[-161   26  116 -136  247  195  157  165  345   29  697    2 -143  -81
  -89  604  204  207  566 -187  -54  126 -100 -424  175 -307  434  548
 -140 -704    7  311   70    4 -140 -406 -147  245]	5
[-337  -14  214 -115  264  -32  152   17  318  252  398 -156 -304   15
    9  384  132  161  553 -106 -228  172  -97 -408   22 -477  428  410
  -81 -451   -8  245   12 -233 -279 -613 -160  315]	1
[ 287 -212   41   65  309 -394  121   90 -163  -54  227  -33 -611 -110
  276 -181 -300  -28 -143  -56  368 -105 -460 -539  234  295  258  604
  113   32  173  404  517  -58  105 -722  251 -177]	8
[-273  -32  223  -77  268  -35   87  -33  306  186  301 -100 -230   57
    4  413   62  119  470 -105 -293  225 -167 -457  -79 -395  514  432
 -154 -502  -26  159    0 -259 -254 -514  -65  328]	0
[ 413   19   18  101  239 -223   96  278   99  -87  284 -100 -400  -25
  258 -145 -202   23  -76 -112  480 -245 -375 -546  183  238   74  539
  131 -118   84  414  562    3  110 -670  248  -90]	9
[-326  -26  -64   20   75  213  155 -389   23 -283  296  -83  -55 -220
  373  -84  838  -38  276 -212 -270 -196   29  -97 -210  -78  111   61
  156 -819   76  317 -107  -70  -70   -5   69  223]	1
[-512  -57 -116  102  117  -19   20 -412   94 -180  119 -307  -38  -88
  262 -103  580  -48  343  -36 -320  -30  109   49 -267 -194  -71  -53
  200 -667  -23  392 -139 -207   34 -123  -84  287]	3
[-262   51  154  -18  242  102  131  135  370   58  588  -96 -193  -53
  -42  443  161  126  529 -100  -71  142  -66 -426   29 -383  456  517
 -229 -583   48  316   70 -101 -152 -453  -68  268]	6
[-285  114  -94 -530  475  655 -174  314  815  304  -41  -90  -80   59
  -22  -48  720 -402 -219  209  302 -211  135  235 -287 -318  -83 -191
  -80 -175  -72   59  269 -745 -345  -28 -203  265]	7
[-420  -45 -130   -5   66  322  216 -457   59 -184  147 -212  -91 -185
  305   51  765  -98  357  -61 -191 -205  149  -20 -351 -113   -7   45
  178 -859  -10  347 -233 -207   88 -122 -151  348]	4
[-250  -36   12  121  169  192  206 -456  -45 -309  151  -77 -108 -161
  283 -205  572  -87  101 -134 -480 -121  131  -95 -412   27  139  -14
  143 -685   29  286 -174 -152  -73 -139   50  202]	6
[-214  -57   92 -572  432  406  -45  269  604  164   75 -110 -152   78
   27  -16  692 -329 -145  213  235 -239  185   90  -37   79 -206  -90
  -84 -179  -94  196  402 -582 -172  -66 -186  331]	1
[-178   57  -47 -134  284   93  125   81  241  106  388  -22 -273  -91
  -93  547  250   -6  302  -90 -345  205 -133 -409  -84 -356  435  412
 -114 -612  102  219  -12 -235 -134 -524 -187  209]	0
[ 281   81  -38  180 -376  103  398  843  341 -223 -304    4  -42 -153
   60  191  538 -238  328 -136   77  492  178  -18  -71 -402  317 -532
   30 -576  369  628  -82 -134  292   36  237  255]	6
[ 105   74   58  291 -258   11  245  857  463 -366 -325 -109  -74  -79
   66  184  269 -360  322    6   44  425  286   94   76 -292  318 -373
 -243 -466  407  433  244 -138  176  288  194   71]	8
[ 620  139 -100   35  126   61  166  266  -18  -41  295  -66 -401 -212
  188 -264 -162   59 -101 -225  535 -461 -227 -514  304  -46   15  389
   -5 -225  212  367  586  -21  157 -730  182 -210]	8
[-766   48  -21   30  112  -31   41 -409   66 -253  137 -181  -76 -184
  329 -160  652  -84  326  -93 -286   41  104 -109 -279 -268   68   24
  205 -676  -26  359 -126 -148  -52  -85  -93  220]	1
[-214  -93  -35 -144  250  126  155  140  329  187  544    8  -78   12
  -46  483  138  170  718 -115 -204   86 -292 -317   47 -420  280  455
 -141 -526  -26  184  -27  -67 -121 -535 -211  200]	5
[-539  -32  -79   99  138  273  144 -362  130 -217  262 -218 -152 -148
  330   53  773 -124  406  -60 -165 -180   37 -144 -371 -224  119  162
  145 -801  -15  335 -126 -167   52   13  -47  215]	4
[-108  -37    2 -486  518  266 -154  217  716  100   86 -165   20  178
  -50  -86  497 -248 -126  306  200 -140  -10  261 -161   58 -258  -30
 -118 -111 -197   83  295 -544 -167   49  -87  349]	3
[ 497  168   40  178  287  -27  101  311   75  -29  279  -50 -442  -84
  236 -165 -277   18 -151 -124  525 -432 -375 -504  317  117   18  353
   -6 -198   43  207  637 -123   15 -596  265 -374]	3
[-610  -34  -26   98  127   -3  100 -425  -40 -242   64 -136  -77 -144
  344  -51  532  -54  383  -67 -342   63   85 -125 -273  -29   58  -18
  161 -689  -72  406 -240 -157  -83 -125   -8  283]	6
[-222  -12  -23 -382  446  406  -65  347  744   98   79 -128    5  130
    4 -117  554 -299  -86  288  357 -163   -1  188  -84  -14 -278   39
  -74 -151 -139  188  291 -374 -130  164  -85  315]	5
[ -59    3    9 -543  452  556  -68  315  549  281   49  -87 -142    9
  -11  -22  848 -313 -301  190  282 -221  150  205  -27   88 -171 -130
  -82 -265  -71  175  404 -654 -170  -16 -217  220]	3
[-211  117  113 -303  434  425 -105  307  795   31   74  -97   14  188
  -32 -181  415 -364 -277  252  296 -172   25  250 -247    4 -198    1
  -56   -1 -202   38  317 -401 -198  156  -83  250]	5
[-335  -79  157 -128  230  -51   93  -41  336  273  285 -129 -205   34
    2  463  -10  206  547 -122 -298  272 -131 -433 -102 -387  511  384
  -69 -551    2  214  -45 -211 -257 -548 -127  327]	1
[ 277  -64   74  172  286 -398   42   50   32 -175  336  -62 -407  -37
  244 -242 -455   77 -127  -67  424 -204 -325 -477  183  249  146  493
   29   11   69  278  542    4   16 -681  318 -244]	7
[ 208   79  -32  209 -364  286  238  812  515 -208 -285   62  -66  -92
  115  345  516 -285  434 -128   45  601   30   65 -174 -499  402 -587
  -78 -520  161  400   21 -193  283  180  197  118]	2
[-261  -10  126  -39  296   46   91  142  365  130  397 -126 -268    2
  -75  517   65   77  564  -40 -206  247  -43 -312   37 -317  536  428
 -184 -583   41  326  114 -128 -237 -447 -112  317]	9
[-407   67 -120   54  121  313  179 -336   14 -206  165 -208 -116 -153
  237   29  800 -118  225 -105 -268 -135   96   15 -330 -143  132   50
  216 -867   45  361 -163 -156   68  -76  -37  256]	9
[-392  -48  232 -374  469  319 -129  216  803    7   10  -89  -23  158
   15 -135  374 -337 -138  286  260 -113   91  149 -223   94 -162   -3
 -116  -37 -204   20  363 -433 -220   44  -48  297]	1
[-693  -55   33  152  149  -20   30 -324   95 -343   58 -213  -81 -107
  285  -70  527 -143  350 -100 -384   99  107  -72 -295 -226   93   72
  204 -657   -9  323 -118 -120   45 -143    0  259]	9
[  38   64  -86  188 -298  263  252  865  496 -164 -231   10  -43  -76
  160  423  457 -186  579  -76  150  577   92  -84  -37 -440  396 -511
 -162 -581  192  406   90 -178  205  227  117  -55]	7
[-617   -9   -3   16  139  113   29 -421  -10 -341  204  -99 -100 -216
  354   22  702  -17  558  -65 -281  -48   48 -139 -227 -128   39   -6
  185 -804 -128  406 -119 -144  -55  -10  -76  266]	1
[-324    1  -42 -128  223  142   90  147  434  212  355  -66  -54   31
   47  545  184   43  799  -75 -159   42 -219 -347 -164 -456  247  406
 -156 -489  -79  137  -43 -171 -127 -466 -289  213]	4
[-117  122 -189 -187  256  375  172  203  317  249  569   51 -230 -140
  -50  649  364   49  418 -177 -162   76 -242 -403  -61 -442  416  452
  -77 -678   72  245 -106 -167 -184 -454 -289  117]	5
[-169  -42  -48   90  100  138  144 -447  -49 -281  312 -115  -21 -151
  240 -172  634  -45  146 -151 -432 -155   86   76 -250  -71  -53  100
  163 -676  -61  254 -226  -10 -113  -57   60  115]	5
[ 531  171  -33   27  144   48  204  210  -83  -40  330   74 -426 -244
  242  -78    5   74 -130 -269  431 -473 -303 -557  350   97   70  350
   63 -249   35  325  521    2   77 -662  245 -249]	2
[ 226  -54   88  194  310 -377  124  200  -17 -110  336  -48 -572  -94
  215 -120 -373   -3 -237  -12  483 -215 -487 -556  196  380  187  613
   97  -12   68  410  603  -20   91 -680  278 -265]	5
[ 211  119  -34  283 -368  102  297  724  308 -307 -344   -8 -128 -164
   17  102  367 -215  324  -31    7  420  249   41  -88 -293  354 -530
 -181 -502  392  423  154 -150  159  195  127   59]	8
[ 389  209   67   96  124  -72   63  401   51   -8  259  -14 -317 -157
  367 -121 -173   96  -71 -172  599 -436 -440 -528  344  199   33  451
   46 -112  -33  267  746  -72  -67 -585  260 -372]	1
[ -84  -11  -90  153  124  235  130 -442   49 -208  228 -180 -171 -169
  298 -175  746 -125  103 -113 -422 -155  133   51 -322  -64  -18   91
  112 -659   66  293 -169  -90  -53  -10  -29  255]	8
[-127   -9  183 -331  488  222  -76  185  506 -157 -125  -37 -259  201
 -103  -70  196 -413 -293  325 -113  243  255  107  -65   98 -125 -158
 -178  -57 -106  -24  264 -563 -270   17  -88  320]	0
[-220 -109   48 -494  526  428 -116  236  592  106   20  -84 -180   98
  -68  -64  592 -315 -180  217  183  -95  239   57  -43   43 -183 -129
  -54 -272  -10  117  389 -587 -180  -70 -222  308]	9
[-198   71  -67 -577  494  723 -127  396  707  172  -13 -108  -52  180
  -74    6  636 -402  -76  146  288 -134  227  140 -167 -246 -150 -191
   20 -272  -50  105  276 -650 -262  -54 -232  282]	9
[-208 -101  -45 -143  183  176   97  102  266  236  480   62  -44   -7
   52  485  241  127  792 -109 -260   63 -274 -246  -95 -339  312  463
 -184 -511  -28  123  -37 -117  -98 -453 -232  284]	4
[ 418  108  -23   90  125   29  125  366   31   64  383   59 -310 -219
  360   31 -100  112   -8 -158  686 -522 -389 -538  534  231    6  517
   21 -162  -41  287  732   61   34 -552  158 -464]	7
[-533  -19   31  167  124   40   84 -336  156 -211  139 -156  -66 -132
  309  -33  656 -124  331  -72 -291    0   62  -96 -372 -160   28   46
  188 -648  -47  409 -302 -128  -15  -68   32  373]	6
[-265  -37  -58 -105  247   65  157   34  391  231  494  -13 -168    6
  -43  507  227  131  637 -110 -237  124 -271 -296   44 -457  313  358
 -148 -543  -33  143  -12 -114  -79 -572 -205  257]	2
[ 512  175  -21   26  172  -73  177  363  -43   36  174  -81 -405 -143
  272 -201 -191  -28 -134 -262  365 -292 -299 -493  367  -42  170  440
   36 -215  168  381  630  -48   97 -790  202 -188]	9
[-301  -12   94 -132  226  -58   71   36  365  198  339  -71 -232  -57
    6  420  205  158  498 -132 -187  157 -149 -391  -91 -466  498  458
 -139 -536   47  230   -5 -254 -285 -601  -39  294]	7
[  31   61   51  220 -296   63  217  778  391 -382 -314   33  -61 -158
   25  228  375 -210  352  -30   91  375  302  -49  -52 -272  266 -479
 -194 -473  307  399  159 -131  198  150  218   19]	7
[-147 -104  239 -421  462  249 -100  171  571   65 -129  -67 -190  117
  -60  -22  362 -315 -164  289   41  194  340  219    1   38 -137 -189
 -176  -26 -184  105  203 -472 -236   50 -116  383]	7
[-332 -107  -33   78  122  124  103 -429  -66 -197  161  -82 -139 -200
  318  -11  658 -108  244 -157 -429 -149   58  -94 -305  -18  129   99
  214 -700    5  346 -200  -65  -20 -126   28  255]	9
[   6   37  133  330 -244 -145  232  692  257 -373 -543   10 -230 -137
  -53   51  -45 -230  188   78 -203  776  349   52  -84 -426  437 -662
 -184 -235  305  273  117 -287  117   48  119  -93]	7
[ 409   98  -68  -11  214 -180  136  237    8  -32  297  -80 -431 -176
  250 -206 -294   99 -140 -139  526 -362 -251 -611  418   32   46  501
  -53 -100  118  366  605  -11  101 -713  243 -219]	7
[ 321   61   54  152  191 -349  136  110   20 -203  308  -66 -418  -32
  305 -252 -249   80 -161 -130  480 -214 -411 -550  251  225  107  538
   92 -148   69  277  589  -36  116 -616  281 -230]	2
[-214   -4  215 -290  564  209 -168  196  735    5   36 -126 -115  232
  -69 -148  283 -424 -300  340  152  -69  127  250 -227  114 -245  -86
  -71   68 -216   29  268 -483  -83   93 -103  296]	3
[-387  -21  -70  141  114  273   53 -419  -71 -201  129  -80 -131 -180
  331 -111  746 -145  133 -154 -375 -178   78   20 -400    4  125   17
  232 -666   72  279 -160 -164  -72  -59  -15  242]	9
[ 512   67  -14   -8  207  -57   70  250  -12  -52  443   97 -308 -246
  337  -39  -79  119  -62 -144  662 -430 -380 -530  508  338  -22  562
  -36 -196  -66  286  715   92  -13 -563  186 -465]	7
[ 618   62  -39   81  169  -78  114  261   21  -10  375    1 -324 -190
  352 -112 -155   93  -54 -191  567 -469 -413 -576  479  315  -15  562
  -24 -189   23  259  778   82  -33 -554  142 -473]	8
[  26   81   59  195 -309    1  290  815  368 -364 -350   23  -89 -127
   60  252  454 -307  380  -13   60  394  198  -25   20 -328  257 -389
 -101 -468  263  443  138 -123  252  187  179   56]	2
[ 208  142  -32  218 -382   32  308  899  443 -272 -340  -89  -58  -88
   69   42  492 -243  283  -98  142  499  182  -12  -44 -462  373 -471
  -34 -560  442  557  180 -126  345  187  196  228]	9
[-483    0  -24  107   58  171  110 -315  -23 -188  134 -154  -43 -224
  409  -18  779 -117  313 -121 -250  -29   44  -20 -211 -133   64   40
  225 -632  -74  447 -195 -143  -11  -41  -34  251]	6
[ 222  130 -112  146 -354   66  318  898  378 -356 -275  -61  -50 -111
   13  164  515 -194  387 -105  166  504  215  -29  117 -433  307 -477
  -85 -688  441  537  161  -92  242  164  247  173]	9
[ 121  238  -31  266 -326  253  325  876  336 -178 -564 -121 -110 -146
   93  117  269 -288  250  -83   37  633  251  125   97 -593  503 -664
 -137 -453  406  334  252 -333   99  210  -25 -107]	8
[-214  -29  155 -108  224  -67  212  -35  265  257  301  -63 -238  -95
   40  360   71  189  480  -70 -205  242 -196 -412   20 -340  508  419
  -86 -564  -33  291  -20 -247 -248 -617 -176  318]	6
[-153  -44   85 -463  494  333 -140  248  745  -33  221 -105   40  195
  -68 -175  542 -344 -305  250  297 -102   80  227 -143  108 -303  150
 -113 -109 -171   36  332 -367 -174  125  -64  195]	5
[ 147  222   98  285 -379  212  258  821  328 -341 -345   37  -30 -109
  116  203  375 -337  334  -27   55  363  224   52    3 -285  259 -470
 -134 -570  197  415  194 -162  207  234  193   54]	0
[-590  -13  -56  271   56  131   69 -186  167 -180  123 -198  -92 -156
  338    9  748  -66  391  -73 -210  -17  -31  -81 -310 -195   10  100
  229 -711  -13  444 -150  -93  -20   17    2  232]	5
[-228   24  -88 -257  194  256  140  198  339  318  487    0 -137 -113
   -7  645  449  114  562 -195 -209  -17 -164 -407  -36 -419  347  334
  -78 -663   65  248  -30 -200 -132 -497 -242  226]	1
[-141   33 -118 -222  285  266  114  174  272  290  360   11 -202 -142
  -91  631  410  112  432 -226 -253  101 -174 -462  -21 -414  386  421
  -66 -725  121  200  -45 -146 -163 -583 -203  203]	9
[-318  -65   97 -447  638  313 -151  108  696  -75   74  -37  -88  213
  -44  -41  485 -309 -245  287  174    4   37  145  -73  208 -219   -3
  -71 -151 -216  -53  372 -470 -174  129 -105  270]	2
[  80  116  -54  179 -309  147  250  852  427 -333 -225   26   -3 -246
   84  277  465 -177  449  -54   49  263  208  -34  -21 -399  345 -438
 -218 -633  290  468  187 -161  209  210  250   30]	7
[ 132  152  162  294 -242   67  372  759  261 -310 -506   43  -72 -172
   57   70   19 -261  210   18 -128  635  269   25  -71 -316  555 -706
 -155 -309  242  354  128 -267  148  224   22  -96]	6
[-252 -110   51 -112  231  105   86   50  330  299  343  -50  -80   36
   42  398  137   -8  714  -85 -273   77 -281 -287  -95 -634  434  368
 -188 -474   12  145  -52 -206  -70 -460 -193  251]	0
[-330 -125  -15  -60  217   33   98   68  296  343  227  -57 -166   -9
   17  350   91  132  713  -68 -231  187 -284 -313 -131 -490  433  351
 -138 -445   69  195  -43 -173  -82 -490 -219  258]	8
[-330  -74   13  -43  155  106   99  160  384  334  350  -53 -110  -11
   65  471  196  106  664  -82 -132   26 -242 -328 -134 -361  358  440
 -146 -478    0  165   65 -198 -113 -465 -207  227]	4
[-136   70   84 -432  316  460  -71  306  459   49 -202    1 -166   41
   -2   24  539 -390 -186  207    8  125  344  219 -131   97 -148 -255
 -179  -34 -124   75  164 -572 -305  118 -189  395]	4
